Below are the code and all the weights of a small trained network. Each question names an input and a target symbol and asks about switching units off, where a switched-off unit gives its printed mean instead of its output.

import numpy as np


def w(rows, s, z=0):
    codes = np.array(rows[::2]) - 128.0
    scale = np.full(codes.shape[1], s)
    scale[-1] = z or s
    return codes * scale


def f(y):
    return np.maximum(y, 0)


def softmax(a):
    e = np.exp(a - a.max(-1, keepdims=True))
    return e / e.sum(-1, keepdims=True)


def log_softmax(a):
    a = a - a.max(-1, keepdims=True)
    return a - np.log(np.exp(a).sum(-1, keepdims=True))


def net(x, mask):
    ids = ['γδζθλπστω'.index(c) for c in x.split()]
    T = len(ids)
    res = E[ids] + P[:T]
    u = 0
    for l in range(2):
        r = res
        for j in range(2):
            rows = slice(2 * j, 2 * j + 2)
            q, k, v = (r @ M[l][rows].T for M in (Q, K, V))
            z = softmax(np.where(np.tri(T) > 0, q @ k.T / 2**0.5, -1e9)) @ v
            o = O[l][rows]
            res = res + np.where(mask[u + j], z, o[:, -1]) @ o[:, :-1]
        u += 2
        y = f(res @ A[l][:, :-1].T + A[l][:, -1])
        res = res + np.where(mask[u : u + 16], y, B[l][:, -1]) @ B[l][:, :-1]
        u += 16
    return log_softmax(res[-1] @ U[:, :-1].T + U[:, -1])


Q, K, V, O, A, B = {}, {}, {}, {}, {}, {}
E = w([
[133,140,157,109],'γ',
[138,158,169,113],'δ',
[112,139,150,135],'ζ',
[153,102,47,74],'θ',
[151,144,181,108],'λ',
[122,167,175,109],'π',
[129,175,195,94],'σ',
[132,49,68,164],'τ',
[7,152,189,119],'ω',
],0.02)
P = w([
[238,255,178,196],'0',
[124,201,15,125],'1',
[116,180,28,145],'2',
[112,167,131,109],'3',
[101,147,130,93],'4',
[108,109,126,85],'5',
[94,81,104,99],'6',
[92,68,110,97],'7',
[85,66,126,78],'8',
[81,44,107,82],'9',
[108,34,126,74],'10',
[89,18,98,79],'11',
[117,25,138,67],'12',
[125,32,158,16],'13',
],0.0057)
Q[0] = w([
[104,80,142,141],'0.h0',
[110,200,48,234],'0.h0',
[121,49,241,121],'0.h1',
[41,49,34,254],'0.h1',
],0.005)
K[0] = w([
[119,107,209,104],'0.h0',
[248,93,143,118],'0.h0',
[84,118,137,254],'0.h1',
[140,100,151,218],'0.h1',
],0.0079)
V[0] = w([
[181,124,192,160],'0.h0',
[1,89,151,123],'0.h0',
[120,160,214,153],'0.h1',
[140,139,173,148],'0.h1',
],0.0096)
O[0] = w([
[91,156,133,76,100],'0.h0',
[144,40,145,155,244],'0.h0',
[130,148,50,254,153],'0.h1',
[141,151,153,122,129],'0.h1',
],0.01,0.011)
A[0] = w([
[89,112,157,162,110],'0.n0',
[168,128,124,51,253],'0.n1',
[97,179,149,180,114],'0.n2',
[201,141,2,135,52],'0.n3',
[85,136,89,85,127],'0.n4',
[111,141,94,176,108],'0.n5',
[139,139,122,96,46],'0.n6',
[134,215,116,126,197],'0.n7',
[165,206,121,64,6],'0.n8',
[200,156,149,146,209],'0.n9',
[105,159,70,118,153],'0.n10',
[131,140,127,81,124],'0.n11',
[199,79,121,38,132],'0.n12',
[128,143,139,144,78],'0.n13',
[163,115,156,87,83],'0.n14',
[190,82,131,172,125],'0.n15',
],0.011,0.0046)
B[0] = w([
[175,98,126,88,254],'0.n0',
[142,75,131,207,182],'0.n1',
[121,124,226,121,186],'0.n2',
[249,201,158,73,167],'0.n3',
[139,161,196,74,147],'0.n4',
[191,194,165,112,162],'0.n5',
[120,161,128,130,130],'0.n6',
[151,127,92,177,156],'0.n7',
[145,109,163,96,140],'0.n8',
[97,62,68,122,169],'0.n9',
[159,157,114,201,145],'0.n10',
[63,85,152,212,137],'0.n11',
[38,135,142,151,218],'0.n12',
[130,169,153,145,132],'0.n13',
[186,196,91,119,144],'0.n14',
[125,174,95,1,251],'0.n15',
],0.0064,0.0061)
Q[1] = w([
[172,96,139,121],'1.h0',
[110,73,164,82],'1.h0',
[69,99,47,136],'1.h1',
[2,45,152,10],'1.h1',
],0.0073)
K[1] = w([
[236,75,183,82],'1.h0',
[149,23,130,129],'1.h0',
[55,160,236,164],'1.h1',
[86,66,1,67],'1.h1',
],0.0058)
V[1] = w([
[164,132,105,2],'1.h0',
[122,199,204,148],'1.h0',
[106,120,57,126],'1.h1',
[115,142,58,166],'1.h1',
],0.01)
O[1] = w([
[115,196,217,156,1],'1.h0',
[144,86,112,38,108],'1.h0',
[92,82,37,230,123],'1.h1',
[16,255,65,120,85],'1.h1',
],0.0083,0.0031)
A[1] = w([
[62,169,137,57,180],'1.n0',
[76,206,166,62,50],'1.n1',
[186,228,119,114,2],'1.n2',
[94,141,145,149,193],'1.n3',
[107,113,56,187,171],'1.n4',
[117,3,166,121,245],'1.n5',
[146,95,173,168,239],'1.n6',
[120,85,105,163,36],'1.n7',
[174,174,132,105,95],'1.n8',
[173,151,108,97,131],'1.n9',
[76,154,137,93,68],'1.n10',
[110,145,32,78,131],'1.n11',
[167,84,78,151,250],'1.n12',
[94,123,131,179,179],'1.n13',
[80,184,198,26,132],'1.n14',
[182,124,133,151,239],'1.n15',
],0.011,0.0033)
B[1] = w([
[157,123,56,173,138],'1.n0',
[200,91,255,122,134],'1.n1',
[133,96,108,206,133],'1.n2',
[166,170,121,113,142],'1.n3',
[91,151,176,106,146],'1.n4',
[120,147,95,111,252],'1.n5',
[143,154,74,92,176],'1.n6',
[134,63,177,126,150],'1.n7',
[87,114,110,99,133],'1.n8',
[128,57,217,92,139],'1.n9',
[169,165,78,169,132],'1.n10',
[179,135,103,207,141],'1.n11',
[92,199,169,106,173],'1.n12',
[162,143,160,63,152],'1.n13',
[155,152,123,197,142],'1.n14',
[126,177,124,78,148],'1.n15',
],0.0093,0.021)
U = w([
[138,115,174,137,4],'γ',
[111,158,10,134,186],'δ',
[199,192,111,108,231],'ζ',
[148,74,120,152,21],'θ',
[159,53,120,148,14],'λ',
[137,106,95,153,139],'π',
[118,40,139,79,160],'σ',
[79,194,172,156,217],'τ',
[152,63,99,149,24],'ω',
],0.011,0.0038)

Each question gives the input, a string of symbols that net reads in full, and the target symbol t.
The units are the heads (2 rows each of Q, K, V and O) and the neurons (one row each of A and B). Each row of codes is followed by its name. A weight is (code - 128) times the scale printed after its matrix; where a second scale follows, it is the last column's (O, A, B and U).
mask holds one flag per unit, layer by layer, with each layer's heads first. A switched-off unit (its flag False) gives its mean, the last column of its rows in O or B, instead of its output. The means were averaged over made-up inputs and are rounded, as every weight is.
A unit's drop is (log p(t) with every unit on - log p(t) with that unit switched off) / (log p(t) with every unit on - log p(t) with every unit switched off).
The circuit of an input: a set's keep is (log p(t) with only the set's units on - log p(t) with every unit switched off) / (log p(t) with every unit on - log p(t) with every unit switched off). Starting from the 12 units with the biggest drops (on a tie, the unit counted first), units are removed one at a time, each time the one whose removal leaves the highest keep (on an exact tie, the one counted first), for as long as the keep stays at least 0.8.
circuit, biggest first: the units of the circuit, biggest drop first
top k neurons in layer l: the k neurons of layer l with the biggest drops, biggest first
which heads matter: for each layer, one digit per head in row order, 1 if its drop is at least 0.15 and else 0, layers parted by /
drop of u: that unit's drop, to one decimal
input ω ω θ, target σ: which heads matter : 01 / 01
input τ ζ ω, target ζ: top neuron in layer 0 : [0.n4]
input ω ω σ, target σ: circuit, biggest first : [1.h0 1.n9 1.h1]
input λ ω ω ω λ, target σ: top 2 neurons in layer 0 : [0.n2 0.n15]
input ω γ τ, target σ: which heads matter : 11 / 01
input ω ω ω π π ω ζ γ ω θ, target ζ: top 2 neurons in layer 1 : [1.n12 1.n11]
input τ λ τ τ γ ζ ζ γ ω σ δ σ ω, target δ: which heads matter : 10 / 00
input ω ω γ ω, target σ: top 3 neurons in layer 0 : [0.n15 0.n2 0.n3]
input γ π ω, target ζ: which heads matter : 10 / 01
input ζ λ δ τ, target ζ: top 2 neurons in layer 0 : [0.n3 0.n2]
input ω ω γ, target σ: circuit, biggest first : [1.n9 0.n2 1.h1 1.h0]
input δ ω θ ω, target δ: top 2 neurons in layer 0 : [0.n15 0.n1]
input ω ω δ, target σ: top 2 neurons in layer 0 : [0.n2 0.n5]
input δ σ γ λ γ λ λ ζ ζ, target δ: top 4 neurons in layer 0 : [0.n15 0.n7 0.n3 0.n0]
input ω τ τ τ ζ, target τ: top 2 neurons in layer 0 : [0.n2 0.n15]
input λ λ ω ω ω, target σ: top neuron in layer 1 : [1.n11]
input ω ω ω ω λ ω θ, target ζ: top 4 neurons in layer 1 : [1.n12 1.n11 1.n15 1.n7]
input ζ λ γ γ, target δ: drop of 0.n9 : 0.5
input γ λ ζ γ, target δ: drop of 0.n15 : 0.7
input σ δ λ τ, target ζ: drop of 1.h0 : 0.0
